Rows lie near named flat spaces through zero. A row that begins with a name and a colon came from that space; any other row is followed by the name of its block's space that it lies nearest.
mp-pz: [  6  14 -25  -9 -16  -5   8 -26  24 -17   2  35  -9  14  14  -8  23  52
  -2  -6  -6  11   9 -18  11 -20 -15  12  15  -4  27  19 -28]
hh-lp: [  1  40  10   1  -5   1  16  12  10  -1 -12  -8 -17  -3   3  -4  -5   5
 -11   4  -3 -22  -4 -12   0  -6  26   6  15  21   2 -11  -9]
rl-sq: [  1 -30   5  -6 -25 -16  -6 -22 -19  35  12  -3  16  -7 -21   7 -22 -19
   3  -7   0   7 -14  23   4  -5 -28 -14   8 -13 -51  -4  34]
hh-lp: [  3 -19   8 -23  -8   8   9 -20 -17  -6 -12  -5  14  -3 -13  -1  -2  42
   7   0 -16 -21  21  -8   0  -1  -8  -6 -12 -27  -5   4   8]
rl-sq: [  7  26   0  18  -2   3  -1   3  27  -7  -4 -12  -1  19  12   2  13   5
   7  -7   2   8  19 -27  -1 -33  16   8   0  38  -9   5   0]
rq-mz: [ 16 -32   3  17  17   6 -31  29  13  -4  19 -20  31  14   8  15  -5 -39
  23  -2   8  38   7   3  -4   0  12  -4 -30  17 -16   4  23]
rq-mz: [-24  -8  16   6   2   2  23 -19 -23   4  -1 -10 -16 -23   2  -8  -6 -21
  -5  -3  12 -20  -5  22  -8  23   8  -3   9   8   7 -21  -3]
mp-pz: [-24 -17  20  27  22  18  -1  -6  -2 -21   8 -32  -2  -3  14  -7  22 -26
  -2  -1  25  -4  40   1  -3   3  29   4 -14  28   2 -16  10]
hj-cm: [ 15  39 -17 -16  -8 -19 -17  30   4  20 -10  25  -5   8 -21   6 -14   6
 -21  11 -20  -1 -40 -10   4  -7 -20  -2  16 -28 -10  17  -3]
hj-cm: [  4 -29   3 -11 -18 -14 -22 -14 -24  14   8   2  32   8 -23   9 -17   0
   3 -10 -17  12 -13   0  -6  -3 -24 -18  -6 -32 -38  17  36]
hh-lp: [-23  50  28  19   1  -6  -7  16 -15  -2 -12 -25  -8   7 -13  -3  -6 -28
 -33  -2  -6 -27 -13 -25 -17  -4  36  -7  15  16 -25  -4  21]
rq-mz: [ -2   0  12  23  19   6   1  20  -5   4  -3 -25   4   0   9   8 -12 -46
  21  -8   5  10 -11   4 -21  10  21  -5 -16  34   2  -7   3]
mp-pz: [-14   6  -8  12   9  13  19 -33   6 -25 -12   3 -13  10  19 -11  34  35
  12 -12   3  -3  34 -23  -8 -15  -1  10  -6  17  36   9 -26]
mp-pz: [ 20  15  17   2 -11   4  33   9  17 -20  -3 -10   9   1  35   7 -27   0
  37 -20 -14   6 -21 -10 -22  15  55   2  -2  51  33  -7 -23]
rl-sq: [ 20  60 -10   9  -3 -15  -8  39  20  11 -15   9  -3  21   2  12 -18 -14
   5  -7 -22  14 -46 -27 -16 -16  10   0  11  25   1  18 -12]
hh-lp: [ -4 -21 -10  -3 -28 -14   5 -58 -16   0   2  20  19  17   0   1   2  33
  21 -33 -20  19  -5 -15 -16 -16 -32 -11   4 -10  -3  30   4]
rq-mz: [-38   2  30  14   4   1  -4 -10 -27 -16   7 -20  -6  -8  -6 -11   6 -26
 -36  -1  11 -24   7   1  -7  19  29  -6   9  -3 -10 -13  21]
rq-mz: [-14  -3  -6  -9 -12  -7  -6 -21  -8   8   6  14 -11  -6 -16 -10  13  14
 -30   9   7 -12   9   7  18  -7 -25   1  18 -29 -17  -1   9]
rq-mz: [ 11 -10  -2  11  13   5 -28  25  16  -3  11 -13  16  13   1   8   6 -18
   4   6   8  21  15  -5   6 -11   5   1 -17   7 -17   4  17]
mp-pz: [-11 -16  -7  25  39  18 -17  19  10  -6   6 -16 -10  -1   8  -2  29 -32
  -1  14  30  11  32  10   8   0  -2   9 -21  12   9  -9  -2]
hh-lp: [  4  23   4   1 -10 -10   2   5  -5  15 -10  -2   0   5  -9   5 -16  -7
   1  -7 -14  -4 -24  -9 -11  -7   0  -6   9   7 -15   5   5]
hh-lp: [-13   4  12   6  21   9   2  24  -1 -17   6  -8 -13 -14  11  -6   3 -25
 -18  14  15 -11  -1  14   2  30  31   5  -1   5  24 -18 -10]
mp-pz: [-27  -8  28  12  25  13  12  -7 -55  20 -33 -44   1 -14 -27   3 -12 -29
  13  -5  -7 -37   6   2 -33  12  -5 -18 -25  -3 -19 -11  22]
rl-sq: [  3 -44   7  -5 -11  -1   4 -16 -10  19  16  -9  12 -16  -4   4 -14 -17
  13  -1  12   6   4  32   9   7 -12  -6  -3  -2 -26 -16  20]
rl-sq: [-15 -14  -7 -21  11   9  11 -18 -26   2 -16  11 -15 -18 -18 -11  14  33
 -13  15  -1 -30  17  11   7  13 -31   0  -4 -46  17  -3 -11]
hh-lp: [  9 -47   2 -31  11  24   7  -7  -6 -16  -2  -5  12 -16  -5  -4  10  45
   8  19   3 -19  46  13  19  14  -7   4 -27 -38  14 -10  -1]
hj-cm: [ -9 -15   4 -11 -15 -14 -30 -13 -30  18   2   1  20   7 -39   3  -4   5
 -23   1 -12  -6  -1  -5   3 -11 -32 -17   1 -48 -52  16  43]
rl-sq: [ 28   3   5 -42 -42 -18  28  -6  -8  -4   0  30  18  -8   6   6 -49  36
  17 -15 -39  -2 -57   3 -11  31  14 -10  17 -19  23   9 -17]
hj-cm: [  8   4 -12 -12   2  -5 -17  17   2   3   1  15   2   4 -11   2   0   7
 -13  11  -6   4 -10   0   8   2 -14   0   1 -27  -1  10   0]
rq-mz: [ 12  35 -22  -4   1  -4  -9  13  18  13 -15  14 -12  13 -11   1  12  22
  -8  10  -7  -2   1 -19  10 -30 -24   7   7  -7  -7  13  -9]
hj-cm: [ -5  17 -18  -1  -1  -1   2  -5  18  18   0  12 -32  -8  -8 -11  23  10
 -26  20  22 -12  20  10  31 -24 -27  14  20  -4 -12 -12  -8]
mp-pz: [-30   0   1  11   3   9  11 -41  -3 -28   1   3 -16   2  12 -18  37  26
 -16  -6  13 -12  37 -13   2  -7   3   8   7   3  22   1 -11]
rq-mz: [ 10  -4 -13 -32 -19  -2   5 -16   7 -16   2  31   1   0  -1  -8   8  60
 -13   7 -12  -8   8  -6  18   1 -12   6  10 -38  18  10 -14]
rl-sq: [-32 -41  -6  14  18  25   6 -58  -8  -2  -5 -19 -15  -6  -8 -17  57  30
  -2   7  34 -18  91   3  20 -34 -40  10 -17  -6 -14 -11  10]
mp-pz: [-43 -22  -1   3  17  -1 -26 -39 -58 -18 -13   9  14  14 -29  -8  27  19
 -19 -13 -18  -9  10 -23 -27  10 -38 -19 -17 -63   7  37  17]
rq-mz: [ 24  18 -35   6  25  10   9  29  35  45 -19   1 -36 -10  -4   4  13  -9
  19  26  23   2  15  20  25 -33 -43  19  -5  23  -4 -17 -26]
hj-cm: [-14 -54   6   5 -12   0 -15 -47 -22  18  12 -18  22   2 -22   0  12   1
   5  -8  12   5  41   9   8 -25 -37 -11 -11 -16 -57   1  46]
rq-mz: [ -8  -6  -3  -1 -18  -2   0 -26  11  19  11  -2 -16  -9 -12 -10  18  10
 -25  13  24 -12  35  13  34 -30 -22   8  20  -2 -41 -18  18]
hj-cm: [-10   5  30   9  -4  10  21 -10  -7 -10  -6 -32   1  -6   7  -3  -7  -6
   5  -9   2 -22  16  -7 -11   1  39  -2  -2  31  -7 -18  10]
rl-sq: [-32  -9 -10   1  53  22  -6  12 -21 -21 -12   6 -28 -17  -6 -16  38   0
 -27  28  19 -24  25  13   4  33 -15   8 -18 -41  51  -5 -26]
hj-cm: [ 17   8  -5 -21 -12  -6   4  19  16  -2  10  19  -5  -9   5  -1 -13   9
 -12  12  -2  -1 -20  12  17  14   9   6  15 -11  12  -7 -13]
hj-cm: [  5   8  -5   7  16   1 -12  17  -4  -2 -12  -2   9  14  -2   8  -1  -5
  14  -5 -13  11 -10 -16 -18  -1  -3  -5 -16   0   9  17  -3]
rl-sq: [ -6  35 -19   3 -18 -26  -6 -22 -13  11 -14  31  -1  24 -11   2  -2  16
  -3 -24 -29  13 -41 -29 -23 -19 -33  -9  19 -12   0  38  -8]
rl-sq: [  0  -3  -3   1  -7 -16 -15   7 -16  31   3   3   5  -2 -20   8 -19 -32
  -4  -1  -3   8 -32  15  -4   2 -23 -11   6 -13 -31   3  19]
hh-lp: [  7  26   4  -3 -19  -6 -22  10  30 -31  18   9   9  22   8  -4  13  25
 -33   3  -4   6  12 -31  17 -18  33   7  17   0  -9  11  10]
hh-lp: [-20 -19   0   4  -8  -1   5 -33   5 -52  30  25   1   4  35 -15  23  17
 -13 -15   9  18   6  -2   0  26  26   6  11  -1  51   9 -21]
hj-cm: [ 17 -24  -7   1 -10  -7  -3  -9   0  13   5   1  23   9   3  12 -15  -6
  34 -17  -9  28 -12   3 -10  -8 -16  -8 -11   8 -12  12   8]
mp-pz: [  0   6  -7   1   6   5   9 -12  -6   7 -20  -1  -4   3  -6   0   7  18
  15  -4  -8  -7   9 -11  -9 -14 -19   0  -8   0   5   7  -8]
mp-pz: [ 10  -2 -30  -2   3   1 -17  -3  21  18  -1  14  -8  10 -12  -1  26  22
  -4  14  11  11  28  -3  26 -38 -46  10  -1 -14 -19   9   1]
hh-lp: [ 12 -12 -28   8   0   2   1  -7  43  -9  23  24 -12   4  31  -4  25   8
   9   2  24  34  16  12  23 -13 -10  19   7  22  26  -1 -27]
[ -6  -4   6  14   6   6  -3  15  32 -29  34   1 -12  -7  33  -9  15 -26
 -20  10  33  14  12  17  20  17  43  16  12  28  22 -21 -11] | mp-pz
[  2  36  -6  11 -19 -12  22 -23   1  31 -23  -1 -13   8  -5   3  -8   5
  18 -20 -13  -4 -15 -17 -15 -36 -19  -2  16  32 -20   7  -5] | hh-lp
[ -2 -13   3  -1 -12  -1  49 -32 -11  27  -7  -2 -19 -28  10  -2 -20  -9
  30 -13   7 -10 -14  33  -7  10 -11   0  11  28  10 -24 -20] | rq-mz
[-28  12   7  27   3  -6   7 -26 -22  11 -10 -11 -11   4  -3  -3   5 -25
   1 -19   3  -3  -7  -7 -23  -8  -7  -7   6  21  -8   3   5] | hh-lp
[-19  17   5  27  10   4  14 -19  -8   4 -16 -17 -12   6   5  -2  11 -14
  13 -16   4  -5   8 -13 -21 -16   1   0  -2  35   1   0  -4] | hj-cm
[ 21  -4 -18 -12  -5  -7 -18   4  -2  17 -11  11  21  18 -18  12  -7  20
  18  -4 -23  16 -10 -15  -5 -20 -35  -8 -13 -23 -17  27   9] | mp-pz
[ -6  20 -20   8   7  -3 -17   6  13  32  -5   2 -27   0 -23  -5  24  -7
 -29  23  21  -8  21   5  28 -37 -40   9  13  -7 -37  -6   9] | rq-mz
[ 12 -43  -3 -28   7  19  14 -13 -12   3 -12  -5  10 -16 -11   0   1  41
  22  12  -3 -18  34  14  11   6 -23   0 -26 -32   6  -7  -2] | hh-lp
[-11  25   9  22  21   6 -19  27   5  -3  -5 -22  -7   9  -6   0  12 -27
 -19   9   9  -6  12 -14  -2 -11  17   2  -5  14 -15  -3  13] | rq-mz
[  1  33   0   3  -3   1   4   4  13   0 -11  -4 -12   7  -2  -3   9  15
 -11   4  -2 -14  11 -19   5 -23   7   7  10  12  -8  -1  -3] | rq-mz
[  0  31  -9  -2  23  13  50 -10 -27  21 -62  -5 -24  -9  -5   3  -9  25
  48 -13 -28 -31 -15 -14 -40   0 -25  -2 -18  13  45   6 -46] | mp-pz
[-19  -1  13  -4  13   0   5  -1 -50  29 -28 -18  -4 -16 -35   2 -17 -19
  -2   3 -12 -33 -15  10 -21  14 -23 -17  -9 -27 -19  -4  16] | mp-pz
[-28 -22  -4  16  -6 -14 -16 -37 -21 -13  19  16   9  12   3  -5  13 -12
  -9 -22   2  24 -10  -2 -14   8 -15  -9   6 -13   4  21   9] | rl-sq
[ 14 -53   9 -30 -16  -6  -8   3 -11 -27  32  20  36  -9  11   4 -26   5
   4  -3 -11  20 -26  23   2  52  20 -10  -6 -38  22   4   5] | hj-cm
[ -4 -33  -6  -4  13  -4 -10   4 -24   0   8  13  12  -7  -2   5 -11 -21
   9  -3  -4  17 -27  21 -13  36 -16 -11 -14 -28  20   9  -3] | rq-mz
[ 12   9 -29   9  13  -3   2  10  18   4  -3  23 -11   8  17   4   6  -6
  22  -5   0  29 -21   2  -6  -1 -19   7  -3  14  35  14 -33] | hj-cm
[-15   4 -11   3  20   6   6 -12 -19  -4 -20   8 -11   1  -5  -5  16  13
   4  -3  -6  -8   3  -8 -15   5 -22  -1 -10 -16  28  13 -19] | mp-pz
[ -8  10  -1  14   5   0  11  -9  -1   1  -6  -2  -9   2   9  -1   4  -9
  10 -11   2   3  -4  -4 -13  -3   1   1   1  21  11   1 -11] | hj-cm
[  5 -19 -18  -1   8   1  21 -13  -1   2  -2  19  -6  -8  18   1  -3   1
  32 -10   0  18 -17  18 -11  17 -19   2  -7   6  42   4 -33] | rl-sq
[ 17  29  18  11 -16   6  -1  11  37 -12   2 -28  10  19  11   3   3  12
   1  -3   1  -2  31 -33  10 -40  44   8   4  47 -32  -7  18] | rl-sq
[-22  -2  -2  21  45  21   9   4 -18   8 -25 -23 -22 -11  -5  -4  21 -21
  11   8  16 -17  24   7 -13   4 -15   3 -24   9  18 -10 -13] | mp-pz
[ 18  41   6   3 -21 -19 -11  27  15   0   3   5  13  20   4  11 -27 -14
  -3 -12 -22  16 -45 -23 -13  -6  29  -5  16  20 -13  14   7] | rl-sq
[ -9  -8   8   0  -8   4  -8 -20  -6  16  -3 -20   1   0 -24  -4  14  12
 -15   8  10 -20  41  -4  17 -32 -17  -1   1  -8 -51  -9  33] | rl-sq

Rows lie near named flat spaces through zero. A row that begins with a name and a colon came from that space; any other row is followed by the name of its block's space that it lies nearest.
nqmr: [ 20 -22  21   1   6  19  10   4  -2   3  -9  33  37   3  15   8   7 -20
  -6 -10   4  16  33   0   0  -5 -23  20  33  23 -22  16   4]
nqmr: [-14   7  30 -15   6   4  26  -1   6  14  26   0  -4 -12 -31 -19 -21 -19
 -15 -22  -1 -13  31   8  -6   4   4  19  27  -8 -10  17  -3]
jjjn: [-35   8 -10  15   6  19  13   9 -14   2 -18   6 -19  -3   9 -29  -6 -15
  22   0   7  16   6 -14  46  14  21  -8  -1 -14   7  -7   2]
mmmt: [  5 -19  -4  42 -14   1 -22   5 -24  13 -11  -9   1  11  24  -3 -11  -4
  17  21  12 -12  -8 -20  -3   9  -8  16   7  -5  15  -8  -8]
jjjn: [ 37 -26  23 -21   1   2 -11 -18  23  10  -9  26   8   4  32  25 -11  25
   6 -11  25  11  -1 -23  -1  22  -1 -13  17  -6  -3 -12   6]
mmmt: [  4  -3   9  -1   5   0  -6 -18   8  -3   9 -14 -18  -1 -13   7  10  20
  -6  -3 -20   0 -24  14 -16  23  15 -21  -4  -4 -14 -11   0]
mmmt: [ -8  17 -32 -37   4  -6   4 -16  16 -18  -5  -1  -9 -12  -2   8  29  30
  -1  -9 -12  24 -29  21   8  -4  18 -43 -44   3  -1 -17   6]
pjhb: [ 11  -7   7 -10   0   5  -3 -21  26  14   9   2 -13  -6 -12  13 -15   1
   6  -9  14  -7   5 -21 -23   7   6  -8   8 -19  -6  -6  -2]
nqmr: [ 12 -22  22  48 -19  -4 -37  -3 -44   6 -35  15 -25  27  52   2  11  24
  17  14 -17   2 -56 -10  20  59  30 -26   6  -2  31 -31  -6]
nqmr: [-19 -20 -51   4   2  25   7 -33  13   4  -6 -23  -4 -21  -1 -13  15   1
  18  -2  13  19   1  -7  -4   0 -10 -23 -33  -7 -13 -14  -6]
pjhb: [  7  -4   4  -3  12  -6  10  17 -17 -26  -1  -4  39   5   9  -6  34   7
 -31   4 -24  17   8  45  14 -15 -32  11  -5  47 -15  23   6]
mmmt: [ 18 -12  23  -6   3   1   1   3  14  11  16  -1  17   0  -2   9 -24  -2
  -4  -2  17 -12  23  -9 -16  -2 -15  27  28  -5 -15  10   3]
jjjn: [-21 -31 -27 -10 -22  -5  15  -4   8   8  14 -22   9 -24  16 -20 -17   3
  -6 -11  -4 -40  -2  16 -12   8 -37  15 -29 -10   6  -3   0]
nqmr: [  9   0  38  23   4   8  -6  -8 -22  24  23 -13   3   4 -23  -2 -11  -6
  -1   3   2   0  11   5 -29  14  19  26  48  -4 -21   5 -12]
nqmr: [  5   0  18   8   4   7  -6  -6  -2  -5 -14  21 -20  10   4   9  12   2
   2  -5 -20  10 -20  -3   8  25  24 -26   7  -1  -1 -11   3]
nqmr: [-18  -8 -46  24  -3  18   4  -7   8 -26 -13  -3  -7  -5 -19   8  42 -28
  -5   3 -50  -5 -19  18 -24 -14 -20 -23 -40  17 -18   0   1]
pjhb: [ 28 -11  24  -5   6  -3  -8 -20   0   4   8  -3   9   4  -3  11  12  17
 -14  -5   1  13   1   8 -19  10  -2  -7  16  15 -11   3  -6]
jjjn: [ 23   7   3  -6   8 -12 -18  -1   8 -10  -1  -8   2  11   3  21   6  26
  -1  13   6  11 -15  -2  -4  -3   4 -10  -3   4  -2  -5   4]
pjhb: [ 19 -35  22   1  -4  -6  -9 -12   9   3  -5  -1  -4   5  32   0  -9  26
  -7  -5   3 -12 -12  -6   6  38 -16 -11   1  -2   9  -8   2]
nqmr: [-22  -2  -2 -20   0   2  22 -18  11  11   5  -5 -20 -18  -8 -32 -13  -4
  -2 -23  18  -2  19 -10  20   9   0 -15 -11 -14  19   2  -7]
mmmt: [-15 -13   6 -10   7  12  17  -8   7  -2   2   0  -6 -11   6 -16   1   8
  -4 -17 -12   5  -2  16  17  28   3 -12  -3  -3 -13  -5   6]
pjhb: [-20  -9   2 -11  19  19  20  13  10  -8  -4   0   5  -9  21 -18 -12  13
   8  -6   3  15   8   9  45  25   3   2   4  -9 -24  -5  19]
pjhb: [-31  17 -36  26 -24  -3   3  21 -42   5 -15   5   5  -1   3 -24   8 -39
  11  10  -1  -9   6  -2  10 -34  -5  19 -17   9  35   7 -14]
nqmr: [ -5 -10 -17 -15  13  27   0 -14  27 -11 -22  20 -15  -6  23  18  10  24
  26  -7  -8  30 -31  -5  22  34  30 -43 -16 -18 -28 -33  19]
pjhb: [  8   1  -1 -20   2 -14  -4  -5  16  -3  18 -22   1  -6  -5   7  -7  27
  -8   2   3  -9 -10  11 -13   2  -4  -1 -11  -6  -6  -4   4]
jjjn: [ 13 -13   1  -8   2  -7  -3   1  10  -5   1  -7  12   1  14   3  -3  16
  -7   2   8  -3   2   1   3   1 -21   3  -6   6   0   3   4]
pjhb: [  6  22   5  21  -8 -18 -21  12 -28  -8  -7   0 -10  19  -4   9  16   2
  -2  17 -18  -2 -26   7  -5  -7  18  -4  -3  10  19  -2  -6]
mmmt: [ 39 -20  68  -9  15   1  -2 -11  29   3  17  15  -2  11 -12  24 -13   7
 -25 -16 -11 -11  12  -2 -24  30  -5   2  47   2 -26  12   6]
jjjn: [-52   4 -18  25  -3  16  23  11 -28   2  -1 -14 -13 -12  -8 -44   2 -26
   5  -3 -20  -6   4  18  24   9   6   8 -10  -4   2   2  -5]
pjhb: [ 14  -1  27   8  -7 -14 -10  28  -8  -7   6   8  11  15   9  17  -9   3
 -12   9 -24 -26 -14  15 -11   6  -5  25  18   5  -4   5   9]
mmmt: [ -9   3 -16 -14  -8 -10  -1   4  17   0  -8   3 -18  -3  15  -3 -20   7
  12  -1  17 -14  -7 -23  20   1   1 -11 -22 -22  26 -10   5]
nqmr: [-23 -29   3 -19   2  29  33   2  14  12   7  14  18 -24  19 -17 -22  -8
   6 -26  -2  -5  21  13  14  26 -10  20  14 -14 -33  -3  14]
jjjn: [-24   4 -10  -8   5  -4  15  14  -1 -16  -6  -6  -5  -4  11 -22   3   7
  -7  -3 -11   0  -4  16  37   6  -7  -8 -23   4   8   2   8]
mmmt: [-14  25  -5  -5   3  -1  14  12  -4   1  16  -6   8  -6 -33  -7  -4 -25
  -6   0   1  -4  25   7  -9 -33  -1  23   7   3  -5  18  -4]
jjjn: [ -7 -26   9  26  17  33  20  13   5  -9 -23  24  12   5  14 -15   1 -40
   0  -4  -2  11  40 -16  32   4 -32  10  21  15 -17  20   9]
jjjn: [ 34 -12   1   7  -1  -6 -17  -5  16  -2  11  -9  21   7 -12  32   2  -3
 -10  13   3 -12   7  -6 -47 -23 -29  16   8  12 -15  11  -2]
mmmt: [-25 -36 -28  72 -11  52   2  -3 -16  21  -9  -2   4  -6  -6  -7  -6 -64
  32  12 -13 -16  16 -21 -33   4 -16  32  21 -13 -35  -3  -7]
mmmt: [-11   8 -57  29 -22 -10 -28   1 -23  11   0 -40   1  -2   5   2  -5   8
  31  36  23 -10 -24 -13 -21 -25   3  13 -31 -16  18 -19 -12]
mmmt: [  2 -13  -7  29  -1  22  -5  -8  -6   0 -10   9   1   4  -6  11  18 -23
   7   4 -19   6  -4  -2 -22   2  -1  -3   8   7 -20  -3  -3]
nqmr: [  4  11  -4  19   2  -1  -3  -3  -4 -10   6  -7  -2   6 -37   8  24 -26
 -16   6 -23  -4   5   8 -31 -26  -9   0  -2  19  -6  16  -9]
pjhb: [ 16 -20  30 -24  26   2   3  13  64 -32  -1   7 -17   9  17  27 -20  33
 -13  -4 -25 -17 -19   0  22  42 -11 -22  -2 -16 -33  -7  37]
pjhb: [ -5  -5 -13   0  -8  -2  -1 -10   1   8  -1  -6  -7  -6   3  -8  -6   0
   7  -2  13  -6   0 -11  -1   1  -3  -5 -11  -9  14  -5  -6]
jjjn: [-15  35  -7  30   8  17  -1  11 -13   3 -11  12 -16  10 -34   0   2 -47
  20  14   6  15  19 -28   2 -30  26   6  19  -6   0   7  -7]
jjjn: [-21  -9  -8  21  -9  21  11  -4 -10  19   0   6  -4  -9  -9 -16 -10 -37
  14  -7   2 -10  18 -12  -9   0   0  16  13 -12  -3   1  -8]
[ 25  17  32   1   3 -27 -19   1 -16  -7   5  -7  -6  19  -7   9  13  24
 -20   8  -7   5 -16  12  -4   3  13  -9   8  17  16   5  -7] | mmmt
[ 15   9  10 -26  10 -28 -14   9  28 -21  22 -31  -9   5  -2  22  -9  55
 -15  12 -16 -18 -37  23  -7  15   5 -10 -18 -10 -12 -10  17] | pjhb
[ 30 -20  -1   1 -11 -23 -18 -22  16 -10  -6  -5  -9   9   3  16  18  11
 -23   0  -8 -18 -15  -8 -26  -3 -33 -26 -26  17  27   4  -9] | pjhb
[-27 -21 -45  40 -31  -6 -12  28 -27 -12  -2 -27  10  -2  26  -4   5  -2
   5  25 -47 -48 -46  34 -18   5 -26  25 -38   1   0 -13   5] | nqmr
[ 18 -13  26 -19 -14 -21 -11 -25 -23  28  26 -23  11  -9  13  -8  -8  47
  -9  -9  16  -2 -15  24 -22  28  13   7  12  -2   9 -12 -15] | jjjn
[-14 -15 -14 -12   0  13   9 -11  12   1 -14   9 -10 -11  24 -10  -2  11
  13 -13   6   9  -8  -7  26  24   5 -23 -17 -13   2 -16   7] | nqmr
[ 29  -8   0 -15  -4 -13 -19 -11  16   9   5  -6   7   2  14  21 -14  28
   7   7  31  -1  -6 -19 -15  -2  -4  -1  -1 -10   6 -10   0] | jjjn
[-12   2  -2   6   3  11  11   3  -6  -2  -3   7   2  -3  -7  -9   8 -17
  -2  -5 -11   5   9   7   5  -3   0   2   3   6  -7   6  -1] | mmmt
[-26  23 -13  22 -12  10   8  19 -48  17  -3  10  16  -3  -8 -19   3 -38
  16   6   5  10  18   5   3 -27  17  34  18   5   7   7 -12] | pjhb
[-12  -3 -25  -2   2   8   2 -16   6  11  13 -30  -2 -16  -9  -9  -8  11
  14   4  19   6   2  -2  -9  -1   4   0 -11 -16 -12 -10  -4] | nqmr
[-18  14 -10 -12  23   7  11  25  40 -35 -11   6 -23   4  -1   9  -6   5
   3   5 -23  -2 -14  -2  38   7   6 -22 -22 -15 -18  -5  30] | pjhb
[-10  -8 -16 -10   6  10  15  -7   8  -2  -2  -4   8 -12   3 -14   4  -3
  -1  -8  10  11  16   2  13  -5 -14  -4 -11   4  -5   4   1] | pjhb
[-17 -22 -37  20  -7  33   3 -12  17   3 -17  13 -11 -10   4   7   3 -29
  25  -3 -10  -4  -5 -20 -13   5  -4 -11 -13 -16 -18 -15   4] | mmmt
[  0  -3  -8  -1 -18  -8   3  26  33  -6   5  19  -3   2  -9  24 -27 -37
  -5  -1 -18 -59   5 -18 -29 -24 -29  25  -5 -15   5  11  11] | pjhb
[ 23  -6  18 -18   5   0   0  -4  30  -1   2  21   3   3  -3  23  -8  -2
  -6 -10   4  -4  11 -14 -13  -3  -7  -2  14  -2  -9   5   7] | mmmt
[ -4  -5  -3  15   1   3  -7 -12  -9  14  33 -48   5 -10 -23  -3  -8  15
   2  13  -2  -9  -8  21 -39   8   5  22   9 -10 -30  -6  -8] | mmmt
[ -5   8  -6  -3   8  -2  -2  15  34 -25 -11   9 -28   9  -2  17  -7  -1
   2   5 -20 -17 -19 -14  14   5   2 -21 -19 -15   0  -6  18] | pjhb
[-21  -3 -13  -8  -4  20  19   6  29  12   3  16  -8 -15  -8   0 -34 -34
  19 -12  13 -21  23 -28  -3  -7  -2  15   6 -32 -10  -1   8] | pjhb
[ 18  -5  57  18   6  -8 -10  -3   2  -1   2   8 -31  21 -11   5  -6  -1
 -19  -5 -22 -17  -9  -8  -4  35  11 -13  28  -1   8   5  -2] | mmmt
[ 14   3  64  30   2   5 -25  22 -18  10 -10  28 -26  29  23  20 -27  13
  20  10 -16  -6 -34 -15  15  58  57   5  55 -27  -8 -23  12] | pjhb
